Below are the code and all the weights of a small trained network. Each question names an input and a target symbol and asks about switching units off, where a switched-off unit gives its printed mean instead of its output.

import numpy as np


def w(rows, s, z=0):
    codes = np.array(rows[::2]) - 128.0
    scale = np.full(codes.shape[1], s)
    scale[-1] = z or s
    return codes * scale


def f(y):
    return y / 2 * (1 + np.tanh(0.7978845608 * (y + 0.044715 * y**3)))


def softmax(a):
    e = np.exp(a - a.max(-1, keepdims=True))
    return e / e.sum(-1, keepdims=True)


def log_softmax(a):
    a = a - a.max(-1, keepdims=True)
    return a - np.log(np.exp(a).sum(-1, keepdims=True))


def net(x, mask):
    ids = ['ΔΘΦΨαγζμπστ'.index(c) for c in x.split()]
    T = len(ids)
    res = E[ids] + P[:T]
    u = 0
    for l in range(2):
        q, k, v = (res @ M[l].T for M in (Q, K, V))
        z = softmax(np.where(np.tri(T) > 0, q @ k.T / 4**0.5, -1e9)) @ v
        res = res + np.where(mask[u], z, O[l][:, -1]) @ O[l][:, :-1]
        u += 1
        y = f(res @ A[l][:, :-1].T + A[l][:, -1])
        res = res + np.where(mask[u : u + 12], y, B[l][:, -1]) @ B[l][:, :-1]
        u += 12
    return log_softmax(res[-1] @ U[:, :-1].T + U[:, -1])


Q, K, V, O, A, B = {}, {}, {}, {}, {}, {}
E = w([
[92,149,161,180,188,107,220,175],'Δ',
[104,143,153,210,163,146,158,186],'Θ',
[89,155,152,192,139,148,93,151],'Φ',
[80,201,180,162,170,146,41,192],'Ψ',
[35,224,190,27,253,57,86,69],'α',
[155,166,254,123,181,101,199,154],'γ',
[158,128,148,205,175,217,77,172],'ζ',
[159,55,126,169,117,100,187,72],'μ',
[122,66,94,158,125,135,39,108],'π',
[122,81,145,105,96,165,195,184],'σ',
[174,93,127,180,159,77,120,205],'τ',
],0.0077)
P = w([
[36,122,253,177,64,145,130,104],'0',
[76,109,211,142,93,138,120,137],'1',
[104,104,173,122,124,133,117,159],'2',
[148,117,141,112,152,131,111,169],'3',
[189,129,117,97,170,130,109,182],'4',
[212,138,93,99,194,132,113,185],'5',
[254,145,75,94,219,135,108,183],'6',
],0.006)
Q[0] = w([
[196,158,145,217,181,10,93,127],'L0H0',
[112,78,155,141,251,163,130,190],'L0H0',
[171,17,197,77,115,126,97,84],'L0H0',
[175,139,56,63,116,173,149,113],'L0H0',
],0.021)
K[0] = w([
[251,130,66,148,166,157,107,158],'L0H0',
[170,60,95,16,87,105,120,172],'L0H0',
[78,131,93,189,39,109,133,185],'L0H0',
[37,183,87,103,145,105,148,145],'L0H0',
],0.02)
V[0] = w([
[75,85,74,89,116,187,95,151],'L0H0',
[142,72,108,77,135,153,131,80],'L0H0',
[161,107,120,135,84,3,113,143],'L0H0',
[60,158,58,192,173,62,98,150],'L0H0',
],0.011)
O[0] = w([
[110,89,160,47,139,244,160,59,73],'L0H0',
[153,74,135,15,145,186,104,161,2],'L0H0',
[69,5,147,142,174,46,103,153,99],'L0H0',
[132,97,155,211,253,151,156,45,138],'L0H0',
],0.0071,0.0025)
A[0] = w([
[177,125,120,84,79,65,153,109,99],'L0N0',
[140,96,67,153,98,194,118,98,2],'L0N1',
[139,56,76,144,62,113,94,28,154],'L0N2',
[123,161,44,68,66,180,165,132,9],'L0N3',
[167,128,145,129,96,102,228,60,111],'L0N4',
[128,154,84,128,99,101,136,99,54],'L0N5',
[135,123,10,122,98,115,135,84,69],'L0N6',
[149,112,83,181,57,140,61,71,98],'L0N7',
[79,131,76,150,138,154,203,175,123],'L0N8',
[114,85,128,165,96,161,128,151,121],'L0N9',
[94,77,141,116,72,123,156,99,66],'L0N10',
[117,9,78,89,104,122,132,116,48],'L0N11',
],0.011,0.006)
B[0] = w([
[151,138,109,123,166,153,148,127,71],'L0N0',
[67,177,97,113,193,121,178,127,51],'L0N1',
[88,121,70,120,177,178,167,175,156],'L0N2',
[47,151,73,173,249,99,154,154,77],'L0N3',
[67,130,119,133,116,156,177,161,110],'L0N4',
[108,125,126,125,127,128,114,67,9],'L0N5',
[65,143,122,145,70,131,144,126,38],'L0N6',
[110,135,115,159,112,128,116,158,108],'L0N7',
[217,121,155,118,114,135,119,120,187],'L0N8',
[133,90,142,159,58,112,121,121,177],'L0N9',
[159,152,95,171,155,93,153,129,58],'L0N10',
[112,220,80,142,192,177,178,70,105],'L0N11',
],0.017,0.0013)
Q[1] = w([
[174,103,120,96,125,86,239,115],'L1H0',
[138,99,74,134,136,112,72,145],'L1H0',
[125,145,73,124,137,148,70,80],'L1H0',
[81,48,2,153,99,149,156,110],'L1H0',
],0.046)
K[1] = w([
[173,92,120,103,125,89,253,129],'L1H0',
[127,75,71,149,121,122,68,98],'L1H0',
[122,137,100,143,149,176,55,158],'L1H0',
[165,66,66,196,105,185,161,181],'L1H0',
],0.041)
V[1] = w([
[56,80,200,175,12,141,115,101],'L1H0',
[66,129,207,170,54,141,159,143],'L1H0',
[147,140,165,170,127,131,152,182],'L1H0',
[2,159,88,60,123,75,145,30],'L1H0',
],0.0082)
O[1] = w([
[147,134,125,97,192,116,157,177,230],'L1H0',
[142,118,83,136,161,144,49,163,253],'L1H0',
[102,144,104,141,126,145,24,170,214],'L1H0',
[230,86,105,136,85,147,145,1,48],'L1H0',
],0.0066,0.0049)
A[1] = w([
[97,163,103,92,186,116,127,135,2],'L1N0',
[119,85,133,172,178,134,127,59,123],'L1N1',
[108,153,178,163,88,140,157,95,85],'L1N2',
[124,91,139,71,132,196,144,88,165],'L1N3',
[143,114,75,21,63,162,141,121,32],'L1N4',
[8,124,199,152,44,130,147,109,237],'L1N5',
[90,137,120,116,135,136,141,138,188],'L1N6',
[136,103,81,98,136,96,138,64,129],'L1N7',
[134,181,132,180,146,206,171,55,47],'L1N8',
[116,102,154,149,79,141,119,153,39],'L1N9',
[159,209,75,163,92,116,151,91,109],'L1N10',
[157,187,85,54,52,193,146,109,117],'L1N11',
],0.019,0.0068)
B[1] = w([
[147,154,117,118,153,119,220,100,158],'L1N0',
[100,89,129,144,161,87,153,100,224],'L1N1',
[93,141,165,110,80,150,251,138,141],'L1N2',
[142,138,142,75,137,207,130,102,214],'L1N3',
[146,139,194,131,138,31,175,158,153],'L1N4',
[212,94,106,153,87,146,164,115,252],'L1N5',
[126,136,156,112,140,99,84,124,252],'L1N6',
[93,135,126,157,124,136,104,165,204],'L1N7',
[130,114,88,184,166,186,131,194,195],'L1N8',
[167,142,113,149,125,129,165,94,191],'L1N9',
[127,207,149,140,98,111,98,80,187],'L1N10',
[101,89,39,99,105,97,132,145,191],'L1N11',
],0.03,0.0035)
U = w([
[3,214,134,58,213,93,100,198,195],'Δ',
[141,183,118,96,193,108,173,140,75],'Θ',
[150,124,118,140,116,113,152,118,30],'Φ',
[171,141,99,167,164,132,126,104,1],'Ψ',
[104,162,138,171,141,142,216,110,89],'α',
[127,179,178,134,65,97,150,63,80],'γ',
[111,151,50,135,70,144,161,127,66],'ζ',
[236,53,147,171,48,145,83,183,251],'μ',
[162,86,132,93,125,194,167,66,99],'π',
[135,104,103,62,70,86,175,108,102],'σ',
[130,50,132,136,120,74,173,64,97],'τ',
],0.0051,0.0087)

Each question gives the input, a string of symbols that net reads in full, and the target symbol t.
The units are the heads (4 rows each of Q, K, V and O) and the neurons (one row each of A and B). Each row of codes is followed by its name. A weight is (code - 128) times the scale printed after its matrix; where a second scale follows, it is the last column's (O, A, B and U).
mask holds one flag per unit, layer by layer, with each layer's heads first. A switched-off unit (its flag False) gives its mean, the last column of its rows in O or B, instead of its output. The means were averaged over made-up inputs and are rounded, as every weight is.
A unit's drop is (log p(t) with every unit on - log p(t) with that unit switched off) / (log p(t) with every unit on - log p(t) with every unit switched off).
The circuit of an input: a set's keep is (log p(t) with only the set's units on - log p(t) with every unit switched off) / (log p(t) with every unit on - log p(t) with every unit switched off). Starting from the 12 units with the biggest drops (on a tie, the unit counted first), units are removed one at a time, each time the one whose removal leaves the highest keep (on an exact tie, the one counted first), for as long as the keep stays at least 0.8.
units of the circuit, in order: the units of the circuit, biggest drop first
unit that matters most: the unit with the biggest drop
top k neurons: the k neurons with the biggest drops, biggest first
top k neurons in layer l: the k neurons of layer l with the biggest drops, biggest first
input π α τ, target τ: units of the circuit, in order : L1N1, L1H0, L0H0
input γ π σ Ψ σ γ γ, target Θ: unit that matters most : L1N0
input σ ζ α γ Φ Φ π, target π: top 3 neurons : L1N3, L0N11, L0N2
input Ψ τ Φ Δ Ψ α σ, target σ: top 2 neurons : L1N11, L1N4
input γ μ π μ π α, target π: units of the circuit, in order : L1N3, L0H0, L1H0
input γ Ψ Ψ ζ μ Δ Ψ, target Θ: units of the circuit, in order : L1N0, L1H0
input μ Φ σ Ψ π Φ, target Δ: top 2 neurons : L1N5, L1N9
input ζ π σ μ π μ α, target π: units of the circuit, in order : L1H0, L0H0, L1N3
input α τ π, target τ: top 2 neurons : L0N11, L1N1
input γ τ Δ γ σ Δ, target Δ: top 4 neurons : L1N5, L1N9, L0N9, L0N3
input ζ Ψ σ σ, target Δ: units of the circuit, in order : L0H0, L1N5, L0N3
input α Δ μ Φ π Θ ζ, target π: units of the circuit, in order : L1N3, L1H0, L0H0
input ζ α α μ Φ μ, target Δ: units of the circuit, in order : L1N5, L0N4
input Θ ζ π π, target Δ: top 3 neurons in layer 1 : L1N5, L1N6, L1N9
input μ τ ζ ζ, target Δ: units of the circuit, in order : L1H0, L1N5
input Ψ α Ψ Θ Ψ Θ, target Ψ: top 2 neurons in layer 1 : L1N8, L1N10
input Δ α π σ Φ ζ, target σ: units of the circuit, in order : L0H0, L1H0, L1N11, L1N4
input Ψ σ μ Θ τ Ψ, target Δ: top 3 neurons : L1N5, L1N9, L0N11
input γ α Ψ ζ, target ζ: top 3 neurons in layer 1 : L1N11, L1N8, L1N10
input μ σ Δ Δ, target Δ: top 2 neurons : L1N5, L0N9
input π γ Θ Φ Δ Θ Φ, target Δ: top 2 neurons : L1N5, L0N4
input Θ Φ α Ψ, target α: top 2 neurons : L1N8, L1N2
input γ π σ γ σ π π, target Θ: top 3 neurons : L1N0, L0N9, L0N11
